Here is a tiny trained network, its code and every weight. The questions are about switching its units off for an input and a class, where a switched-off unit gives its printed mean instead of its output.

import numpy as np


def w(rows, s, z=0):
    codes = np.array(rows[::2]) - 128.0
    scale = np.full(codes.shape[1], s)
    scale[-1] = z or s
    return codes * scale


def f(y):
    return np.maximum(y, 0)


def log_softmax(a):
    a = a - a.max(-1, keepdims=True)
    return a - np.log(np.exp(a).sum(-1, keepdims=True))


def net(x, mask):
    res = np.array(x, float).reshape(1, 8) / 4 @ E
    y = f(res @ A[0][:, :-1].T + A[0][:, -1])
    res = res + np.where(mask, y, B[0][:, -1]) @ B[0][:, :-1]
    return log_softmax(res[-1] @ U[:, :-1].T + U[:, -1])


A, B = {}, {}
E = w([
[61,230,173,64,226,155,63,25,64,59],'x0',
[17,27,219,195,40,198,26,111,183,64],'x1',
[110,200,184,103,210,155,73,249,255,196],'x2',
[131,137,122,128,120,131,118,128,130,128],'x3',
[215,98,156,62,109,55,22,234,63,52],'x4',
[81,123,56,3,73,227,131,178,98,147],'x5',
[128,126,124,130,128,131,125,127,129,130],'x6',
[18,182,29,212,144,69,147,232,122,35],'x7',
],0.0052)
A[0] = w([
[73,75,192,219,85,90,44,102,167,83,129],'N0',
[157,102,104,161,87,116,146,62,55,101,57],'N1',
[112,119,199,111,191,178,103,197,199,191,127],'N2',
[224,176,69,80,197,59,155,180,76,153,100],'N3',
[57,122,61,9,42,213,129,193,100,126,236],'N4',
[130,60,91,138,62,98,143,43,83,109,121],'N5',
[155,27,66,138,51,134,157,192,168,172,112],'N6',
[102,151,119,131,128,203,232,88,162,178,184],'N7',
[64,205,165,72,227,187,65,32,61,66,119],'N8',
[184,88,182,52,110,99,56,179,88,100,118],'N9',
[194,158,53,116,133,67,195,71,46,142,122],'N10',
[36,44,194,164,44,194,31,123,145,79,30],'N11',
[106,184,157,139,157,145,71,198,199,194,59],'N12',
[186,109,131,80,88,57,42,169,103,101,62],'N13',
[27,154,65,190,132,125,164,177,121,67,158],'N14',
[135,118,74,138,62,167,125,88,63,102,135],'N15',
[176,101,146,86,106,98,21,208,94,57,49],'N16',
[77,152,128,174,139,217,186,53,158,221,83],'N17',
[40,23,176,165,76,218,38,142,151,78,29],'N18',
[149,67,237,60,71,179,109,70,142,188,95],'N19',
[196,240,89,110,189,104,154,158,163,174,135],'N20',
[46,139,66,193,153,123,159,157,133,88,97],'N21',
[174,70,133,121,77,132,155,61,76,99,71],'N22',
[156,177,200,116,187,150,108,197,235,174,72],'N23',
[75,88,41,24,93,220,131,183,108,162,195],'N24',
[171,31,102,163,68,108,163,187,171,178,52],'N25',
[254,104,220,116,150,164,132,49,120,222,128],'N26',
[209,71,189,34,111,183,91,47,148,217,43],'N27',
[55,160,93,169,139,178,166,62,168,172,68],'N28',
[58,60,161,147,100,143,61,140,187,98,7],'N29',
[118,159,149,115,140,125,61,169,197,180,79],'N30',
[192,71,99,180,63,123,188,192,161,182,49],'N31',
[68,158,51,166,124,82,93,218,99,36,114],'N32',
[106,214,156,82,210,149,82,58,88,56,72],'N33',
[174,91,172,230,143,60,129,115,174,118,206],'N34',
[170,136,188,218,178,7,144,103,138,111,235],'N35',
[180,88,110,152,72,75,168,177,184,186,76],'N36',
[129,71,94,155,78,103,155,70,53,69,33],'N37',
[164,170,157,98,135,133,62,138,72,73,100],'N38',
],0.006,0.002)
B[0] = w([
[115,116,27,97,229,194,114,146,41,207,230],'N0',
[58,94,207,73,95,204,172,194,140,69,180],'N1',
[82,88,207,144,92,194,162,180,138,41,225],'N2',
[172,56,68,98,201,178,165,98,72,229,222],'N3',
[133,218,182,245,211,177,25,79,51,110,247],'N4',
[81,88,193,124,122,188,180,193,140,42,197],'N5',
[58,226,140,47,77,70,61,64,159,141,227],'N6',
[209,85,168,196,139,119,159,69,106,195,229],'N7',
[57,175,117,30,38,39,82,85,198,142,254],'N8',
[211,93,213,217,76,89,169,44,132,179,205],'N9',
[82,64,66,43,190,226,172,181,90,141,216],'N10',
[144,76,21,35,206,161,123,152,77,223,247],'N11',
[70,79,193,103,66,187,176,194,141,31,210],'N12',
[189,49,207,195,70,130,206,60,107,178,192],'N13',
[228,146,86,206,137,47,106,162,212,75,214],'N14',
[84,132,161,125,119,184,150,167,118,56,181],'N15',
[193,58,210,207,62,95,204,67,122,202,207],'N16',
[197,63,209,196,56,98,190,48,154,214,235],'N17',
[177,74,12,51,200,149,127,119,90,234,243],'N18',
[209,169,38,184,187,85,100,203,169,83,238],'N19',
[97,33,54,28,171,216,170,180,78,139,227],'N20',
[222,117,99,198,140,79,135,185,201,99,193],'N21',
[79,96,174,134,76,184,171,198,170,33,185],'N22',
[55,72,209,83,89,210,175,177,128,49,227],'N23',
[105,211,173,232,229,183,34,89,33,122,235],'N24',
[55,184,137,54,42,58,63,75,127,139,216],'N25',
[193,214,22,199,208,90,95,225,195,51,246],'N26',
[232,189,20,190,165,40,99,193,255,6,240],'N27',
[187,75,193,189,56,69,190,57,172,203,210],'N28',
[141,46,37,41,192,161,196,165,125,163,198],'N29',
[80,74,195,117,62,187,192,177,142,52,191],'N30',
[53,185,103,22,63,63,55,73,152,142,215],'N31',
[239,153,91,216,126,22,149,188,228,99,214],'N32',
[52,160,90,35,37,60,87,79,168,164,222],'N33',
[75,211,167,149,186,149,32,63,33,142,219],'N34',
[73,239,151,197,206,214,44,94,25,126,234],'N35',
[45,193,104,64,66,88,72,97,109,150,206],'N36',
[56,71,195,102,91,211,182,200,185,38,186],'N37',
[142,106,176,117,63,79,137,70,172,191,178],'N38',
],0.005,0.0068)
U = w([
[149,70,24,44,206,173,169,158,91,226,132],'0',
[209,179,49,201,139,44,115,196,216,55,169],'1',
[47,66,206,98,63,215,192,198,155,26,44],'2',
[45,206,119,25,28,19,44,48,173,176,47],'3',
[227,47,217,222,47,81,200,33,129,254,51],'4',
[100,220,165,203,216,179,32,88,49,140,250],'5',
],0.0063,0.0025)

Each question gives the input, the list of numbers given to net, and the class t.
The units are the neurons (one row each of A and B). Each row of codes is followed by its name. A weight is (code - 128) times the scale printed after its matrix; where a second scale follows, it is the last column's (A, B and U).
mask holds one flag per neuron, in row order. A switched-off neuron (its flag False) gives its mean, the last column of its row in B, instead of its output. The means were averaged over made-up inputs and are rounded, as every weight is.
A unit's drop is (log p(t) with every unit on - log p(t) with that unit switched off) / (log p(t) with every unit on - log p(t) with every unit switched off).
The circuit of an input: a set's keep is (log p(t) with only the set's units on - log p(t) with every unit switched off) / (log p(t) with every unit on - log p(t) with every unit switched off). Starting from the 12 units with the biggest drops (on a tie, the unit counted first), units are removed one at a time, each time the one whose removal leaves the highest keep (on an exact tie, the one counted first), for as long as the keep stays at least 0.8.
circuit, biggest first: the units of the circuit, biggest drop first
most important unit: the unit with the biggest drop
k most important neurons: the k neurons with the biggest drops, biggest first
drop of u: that unit's drop, to one decimal
input [2,6,-2,7,4,4,-6,-5], class 0: most important unit	N11
input [-2,6,4,-1,-3,-8,2,5], class 5: 3 most important neurons	N34, N35, N20
input [6,6,-1,6,-8,3,-5,1], class 4: circuit, biggest first	N17, N28
input [-8,-5,2,8,-8,6,-1,5], class 3: circuit, biggest first	N31, N6
input [-2,-6,3,-7,-3,8,-4,-6], class 5: circuit, biggest first	N24, N4
input [-7,-3,6,-7,5,7,1,-5], class 3: 3 most important neurons	N6, N31, N25
input [4,7,4,-2,-8,2,1,6], class 4: circuit, biggest first	N28, N17
input [-5,-6,1,-5,5,-6,3,-7], class 1: 3 most important neurons	N26, N27, N11
input [-6,3,-1,-6,-1,8,5,7], class 5: 3 most important neurons	N4, N24, N27
input [-7,4,-7,-2,-6,-8,-4,0], class 5: circuit, biggest first	N34, N35
input [5,4,-1,-6,0,-8,-6,-8], class 1: 3 most important neurons	N27, N26, N19
input [8,8,3,0,6,0,-4,7], class 0: circuit, biggest first	N11, N18
input [6,7,5,-8,8,7,-3,-1], class 4: circuit, biggest first	N16, N9
input [0,3,2,4,7,7,-5,4], class 4: circuit, biggest first	N16, N9
input [-2,4,-3,-2,-1,3,-6,4], class 0: circuit, biggest first	N18
input [-4,7,-8,5,-4,0,3,-1], class 2: 4 most important neurons	N37, N5, N22, N1
input [7,3,0,-3,2,-4,4,7], class 1: 2 most important neurons	N32, N14
input [-1,-3,-5,-2,5,-8,-5,7], class 5: 3 most important neurons	N35, N34, N27
input [-4,-7,8,7,-4,-3,-3,-2], class 2: circuit, biggest first	N23, N12
input [8,-1,0,-5,4,5,-6,-4], class 3: circuit, biggest first	N8
input [6,6,-3,-3,3,1,6,-4], class 0: circuit, biggest first	N11, N18
input [5,0,-8,5,5,-4,4,7], class 2: 4 most important neurons	N37, N1, N27, N26
input [-5,7,3,-8,8,4,8,-5], class 4: 2 most important neurons	N9, N16
input [-8,3,-4,3,-6,7,5,0], class 3: 3 most important neurons	N6, N31, N25
input [-6,-2,-3,4,-6,7,-2,0], class 5: 4 most important neurons	N24, N4, N8, N33
input [-3,5,2,6,-4,3,5,-7], class 1: 3 most important neurons	N27, N19, N26
input [-1,-5,0,5,3,-8,5,-8], class 1: most important unit	N26
input [-5,3,2,-4,2,-1,-7,-8], class 1: drop of N27	0.1
input [-3,-5,4,3,-7,-2,-8,4], class 4: drop of N17	0.2
input [2,-1,4,-8,-6,-5,3,-8], class 1: drop of N26	0.5
